Below are the code and all the weights of a small trained network. Each question names an input and a target symbol and asks about switching units off, where a switched-off unit gives its printed mean instead of its output.

import numpy as np


def w(rows, s, z=0):
    codes = np.array(rows[::2]) - 128.0
    scale = np.full(codes.shape[1], s)
    scale[-1] = z or s
    return codes * scale


def norm(h):
    return h / np.sqrt((h * h).mean(-1, keepdims=True) + 1e-5)


def f(y):
    return y / 2 * (1 + np.tanh(0.7978845608 * (y + 0.044715 * y**3)))


def softmax(a):
    e = np.exp(a - a.max(-1, keepdims=True))
    return e / e.sum(-1, keepdims=True)


def log_softmax(a):
    a = a - a.max(-1, keepdims=True)
    return a - np.log(np.exp(a).sum(-1, keepdims=True))


def net(x, mask):
    ids = ['αβγδεξφψω'.index(c) for c in x.split()]
    T = len(ids)
    res = E[ids] + P[:T]
    u = 0
    for l in range(2):
        r = norm(res)
        for j in range(3):
            rows = slice(2 * j, 2 * j + 2)
            q, k, v = (r @ M[l][rows].T for M in (Q, K, V))
            z = softmax(np.where(np.tri(T) > 0, q @ k.T / 2**0.5, -1e9)) @ v
            o = O[l][rows]
            res = res + np.where(mask[u + j], z, o[:, -1]) @ o[:, :-1]
        u += 3
        y = f(norm(res) @ A[l][:, :-1].T + A[l][:, -1])
        res = res + np.where(mask[u : u + 16], y, B[l][:, -1]) @ B[l][:, :-1]
        u += 16
    return log_softmax(norm(res)[-1] @ U[:, :-1].T + U[:, -1])


Q, K, V, O, A, B = {}, {}, {}, {}, {}, {}
E = w([
[99,131,68,218,90,91,87,160,178],'α',
[149,117,85,166,190,154,176,143,80],'β',
[107,189,137,105,138,216,130,223,163],'γ',
[122,91,125,5,164,199,116,143,123],'δ',
[51,141,169,149,194,109,89,69,191],'ε',
[118,117,163,148,45,157,115,166,19],'ξ',
[142,237,160,102,111,117,111,86,80],'φ',
[72,45,124,155,67,135,195,90,144],'ψ',
[91,126,219,138,134,207,169,161,110],'ω',
],0.021)
P = w([
[54,111,128,128,179,6,197,190,122],'0',
[98,118,145,126,158,40,179,173,122],'1',
[104,127,136,126,156,61,164,161,124],'2',
[111,131,130,130,150,79,157,151,123],'3',
[119,132,127,134,144,93,150,144,121],'4',
[127,132,124,140,139,107,146,135,124],'5',
[133,129,124,143,131,117,132,127,121],'6',
[141,131,121,146,127,130,129,120,126],'7',
[146,129,122,150,122,139,120,110,130],'8',
[150,130,123,152,116,151,111,102,132],'9',
[157,129,126,157,114,163,102,93,134],'10',
[162,128,127,160,114,176,93,82,137],'11',
[164,130,128,166,108,186,81,76,138],'12',
[173,127,133,177,103,196,82,74,142],'13',
],0.015)
Q[0] = w([
[175,76,103,169,115,64,124,146,120],'0.h1',
[84,207,176,211,170,196,107,170,144],'0.h1',
[113,1,135,204,64,194,231,170,61],'0.h2',
[106,107,174,78,105,74,92,202,190],'0.h2',
[38,152,127,67,62,117,165,131,132],'0.h3',
[161,104,86,148,63,45,68,172,202],'0.h3',
],0.0091)
K[0] = w([
[118,122,102,186,145,23,189,187,138],'0.h1',
[212,142,105,188,174,225,84,71,110],'0.h1',
[151,97,102,190,138,255,79,82,129],'0.h2',
[129,97,148,124,193,39,205,208,111],'0.h2',
[116,135,142,112,151,87,210,144,98],'0.h3',
[95,123,95,116,152,48,103,190,126],'0.h3',
],0.0093)
V[0] = w([
[26,210,208,121,70,217,93,71,93],'0.h1',
[167,123,40,151,195,64,166,148,75],'0.h1',
[219,206,80,166,166,121,217,73,96],'0.h2',
[55,152,109,118,254,112,130,162,24],'0.h2',
[109,126,64,179,148,98,158,168,112],'0.h3',
[121,241,144,194,58,42,186,137,163],'0.h3',
],0.0053)
O[0] = w([
[197,31,147,88,150,70,132,218,174,70],'0.h1',
[77,111,157,28,55,226,28,154,93,226],'0.h1',
[178,34,152,185,82,152,199,131,169,174],'0.h2',
[226,101,125,109,118,136,144,157,162,254],'0.h2',
[228,189,143,223,134,72,152,42,189,182],'0.h3',
[127,55,52,188,117,145,1,138,169,118],'0.h3',
],0.0076,0.0066)
A[0] = w([
[143,96,104,134,127,136,141,118,74,111],'0.n1',
[91,154,174,118,150,99,83,118,205,3],'0.n2',
[110,111,109,131,251,102,150,138,153,146],'0.n3',
[113,154,63,163,103,113,85,129,154,202],'0.n4',
[107,182,117,126,75,83,121,94,116,113],'0.n5',
[116,135,134,146,145,156,101,179,111,184],'0.n6',
[95,148,148,113,142,147,111,145,140,88],'0.n7',
[169,131,111,156,120,128,149,158,124,84],'0.n8',
[92,123,96,105,175,143,90,116,112,89],'0.n9',
[76,120,119,118,133,133,143,92,84,99],'0.n10',
[144,102,83,105,164,70,64,145,149,120],'0.n11',
[105,101,143,132,60,155,146,111,188,112],'0.n12',
[134,136,152,153,132,96,129,126,170,92],'0.n13',
[83,129,168,129,134,142,143,157,73,81],'0.n14',
[74,73,97,132,149,143,134,66,100,98],'0.n15',
[117,144,96,162,164,80,125,168,99,104],'0.n16',
],0.014,0.004)
B[0] = w([
[115,138,70,103,110,148,99,123,128,247],'0.n1',
[137,122,161,55,125,118,106,66,164,161],'0.n2',
[196,83,107,136,126,130,158,91,125,200],'0.n3',
[174,169,138,113,155,116,140,125,90,172],'0.n4',
[160,137,110,130,140,85,148,160,108,151],'0.n5',
[111,166,157,78,99,55,128,147,146,254],'0.n6',
[143,135,102,164,108,146,155,164,147,147],'0.n7',
[137,151,79,134,104,133,117,98,112,202],'0.n8',
[103,117,170,131,87,147,108,157,134,143],'0.n9',
[116,110,78,107,136,115,138,132,130,178],'0.n10',
[145,116,136,139,129,86,165,114,129,143],'0.n11',
[63,160,119,125,166,120,137,125,120,221],'0.n12',
[154,169,102,11,134,153,118,108,112,146],'0.n13',
[131,62,159,127,144,107,152,127,167,192],'0.n14',
[74,148,129,112,133,88,126,162,155,223],'0.n15',
[154,164,129,113,75,159,108,120,108,139],'0.n16',
],0.012,0.0052)
Q[1] = w([
[144,182,162,228,122,116,239,103,69],'1.h1',
[6,156,43,61,178,172,113,209,39],'1.h1',
[59,189,175,172,118,1,174,167,140],'1.h2',
[235,61,146,172,170,65,133,44,237],'1.h2',
[65,125,187,126,62,145,64,84,128],'1.h3',
[192,62,175,209,82,67,130,69,123],'1.h3',
],0.0081)
K[1] = w([
[135,131,103,115,149,84,96,140,89],'1.h1',
[74,131,157,128,61,187,106,102,167],'1.h1',
[156,110,120,167,158,78,104,134,154],'1.h2',
[165,133,102,107,171,57,147,116,105],'1.h2',
[110,101,127,136,74,119,135,155,134],'1.h3',
[178,98,91,145,139,9,152,91,123],'1.h3',
],0.013)
V[1] = w([
[129,132,162,156,115,88,213,49,176],'1.h1',
[127,152,176,194,105,87,194,182,111],'1.h1',
[119,92,171,142,59,144,151,135,74],'1.h2',
[142,155,99,221,10,129,75,169,214],'1.h2',
[103,150,156,192,135,182,204,138,253],'1.h3',
[112,106,177,152,23,79,126,142,126],'1.h3',
],0.0073)
O[1] = w([
[3,138,130,50,107,132,65,35,174,57],'1.h1',
[86,185,182,217,40,202,169,148,171,55],'1.h1',
[152,129,175,102,50,31,108,120,8,127],'1.h2',
[88,104,163,54,126,53,154,145,174,153],'1.h2',
[189,198,107,69,88,65,166,165,150,80],'1.h3',
[167,139,49,89,191,243,147,25,110,6],'1.h3',
],0.0071,0.0016)
A[1] = w([
[91,118,99,168,46,104,144,166,122,105],'1.n1',
[207,120,87,217,90,194,115,71,83,53],'1.n2',
[64,109,112,119,131,190,138,183,164,144],'1.n3',
[135,91,159,221,126,80,81,104,188,98],'1.n4',
[101,139,209,111,150,106,109,41,242,2],'1.n5',
[143,200,140,102,125,141,154,202,192,52],'1.n6',
[150,118,154,181,125,136,39,38,191,77],'1.n7',
[234,87,75,157,105,207,102,48,115,96],'1.n8',
[137,96,245,193,122,118,175,161,140,20],'1.n9',
[100,120,205,180,181,85,175,163,143,75],'1.n10',
[171,191,107,136,188,63,92,119,67,125],'1.n11',
[96,97,139,66,189,131,92,96,168,144],'1.n12',
[206,153,165,121,140,184,52,194,100,102],'1.n13',
[97,87,149,215,111,126,76,43,88,161],'1.n14',
[218,99,136,108,150,150,107,177,115,130],'1.n15',
[38,124,113,134,152,109,164,39,209,105],'1.n16',
],0.011,0.0074)
B[1] = w([
[153,122,173,155,101,125,110,110,129,188],'1.n1',
[104,140,31,117,130,195,89,129,92,214],'1.n2',
[152,139,159,146,171,112,153,110,189,220],'1.n3',
[100,143,40,89,67,135,142,79,135,123],'1.n4',
[204,98,124,131,135,140,47,40,103,155],'1.n5',
[133,190,49,10,115,86,99,203,172,211],'1.n6',
[196,53,31,109,132,133,106,169,177,144],'1.n7',
[84,193,87,136,96,148,115,175,84,254],'1.n8',
[145,166,173,172,93,206,71,55,182,142],'1.n9',
[71,151,138,107,84,182,96,62,201,144],'1.n10',
[155,157,205,212,163,153,141,98,158,170],'1.n11',
[187,110,134,141,125,74,134,79,106,174],'1.n12',
[121,126,134,100,122,60,104,108,171,193],'1.n13',
[138,175,80,93,129,73,203,191,148,167],'1.n14',
[64,128,145,152,144,128,145,124,138,218],'1.n15',
[69,131,68,133,115,16,167,111,80,200],'1.n16',
],0.011,0.0069)
U = w([
[163,198,191,162,222,71,146,136,70,134],'α',
[85,114,31,125,124,184,120,136,77,174],'β',
[148,153,100,28,120,61,145,209,187,61],'γ',
[168,44,142,119,205,141,255,170,89,233],'δ',
[166,68,105,43,169,68,76,51,85,160],'ε',
[141,69,191,126,35,46,119,187,57,150],'ξ',
[102,19,117,163,144,78,98,200,150,108],'φ',
[16,128,96,131,106,14,207,76,133,6],'ψ',
[77,86,172,117,64,173,160,91,194,177],'ω',
],0.0059,0.0023)

Each question gives the input, a string of symbols that net reads in full, and the target symbol t.
The units are the heads (2 rows each of Q, K, V and O) and the neurons (one row each of A and B). Each row of codes is followed by its name. A weight is (code - 128) times the scale printed after its matrix; where a second scale follows, it is the last column's (O, A, B and U).
mask holds one flag per unit, layer by layer, with each layer's heads first. A switched-off unit (its flag False) gives its mean, the last column of its rows in O or B, instead of its output. The means were averaged over made-up inputs and are rounded, as every weight is.
A unit's drop is (log p(t) with every unit on - log p(t) with that unit switched off) / (log p(t) with every unit on - log p(t) with every unit switched off).
The circuit of an input: a set's keep is (log p(t) with only the set's units on - log p(t) with every unit switched off) / (log p(t) with every unit on - log p(t) with every unit switched off). Starting from the 12 units with the biggest drops (on a tie, the unit counted first), units are removed one at a time, each time the one whose removal leaves the highest keep (on an exact tie, the one counted first), for as long as the keep stays at least 0.8.
units of the circuit, in order: the units of the circuit, biggest drop first
most important unit: the unit with the biggest drop
top k neurons: the k neurons with the biggest drops, biggest first
top k neurons in layer l: the k neurons of layer l with the biggest drops, biggest first
heads that matter: for each layer, one digit per head in row order, 1 if its drop is at least 0.15 and else 0, layers parted by /
drop of u: that unit's drop, to one decimal
input δ α β β β β α β α γ ψ β, target α: top 3 neurons in layer 0 -> 0.n15, 0.n9, 0.n3
input ψ δ β ξ ψ ψ ε ξ β δ β ψ β, target ψ: most important unit -> 0.n10
input β β ω β ψ β ε β γ α γ β, target γ: top 2 neurons -> 0.n15, 0.n12
input β δ φ φ β γ β β β β δ γ β, target δ: heads that matter -> 111 / 100
input ψ β β α δ ψ β β φ ψ β δ γ β, target δ: top 2 neurons -> 0.n12, 0.n9
input ω γ β γ ξ γ β ε γ β, target ε: heads that matter -> 100 / 100
input γ β γ δ β ε δ, target β: units of the circuit, in order -> 1.h2, 0.n6, 1.n8
input γ ε β β φ α β, target α: heads that matter -> 101 / 100
input ω ξ β ε γ β ψ β δ β β β ξ β, target ξ: top 2 neurons in layer 0 -> 0.n15, 0.n3
input ω β δ β γ β β β ω ψ δ ξ γ φ, target α: units of the circuit, in order -> 1.n11, 0.n5
input γ φ α, target α: top 2 neurons in layer 0 -> 0.n4, 0.n13
input ω β δ β γ ε β ω δ, target β: units of the circuit, in order -> 1.h2, 0.h1, 0.n6, 1.n8
input ε γ β β β β ω γ ψ β ω β, target ω: heads that matter -> 101 / 000
input δ ε β φ δ β δ β ψ δ γ δ γ ε, target ε: most important unit -> 0.n2
input ξ δ β, target β: heads that matter -> 010 / 010
input δ α β δ ψ β γ γ β β ε δ α β, target ε: heads that matter -> 111 / 100
input φ β β β ψ φ δ β ξ δ ψ β, target ξ: heads that matter -> 110 / 010
input β δ ψ γ γ ε β, target φ: heads that matter -> 111 / 101
input φ γ γ ψ φ, target β: heads that matter -> 111 / 001
input ω β ε ω β β, target β: most important unit -> 0.h2
input γ ψ α β ω δ δ, target δ: top 4 neurons in layer 0 -> 0.n16, 0.n3, 0.n8, 0.n1
input γ γ ψ β β φ β, target φ: top 2 neurons in layer 0 -> 0.n3, 0.n15
input α δ δ β ε, target ε: heads that matter -> 000 / 000
input γ ψ δ, target δ: heads that matter -> 100 / 000
input β ξ ε ξ β γ γ γ ω ψ β, target γ: top 2 neurons -> 0.n15, 0.n10
input ω β ω φ ψ γ β, target ω: drop of 1.n16 -> 0.2
input ε δ γ ε ξ α, target α: drop of 1.n11 -> 0.2
input γ ξ φ β γ γ β δ ω ψ φ, target β: most important unit -> 1.n2
input ψ ω δ ε γ δ δ β ψ ε β, target ψ: drop of 1.h1 -> 1.3
input β δ γ δ ε β δ γ β φ, target α: drop of 1.n11 -> 0.4
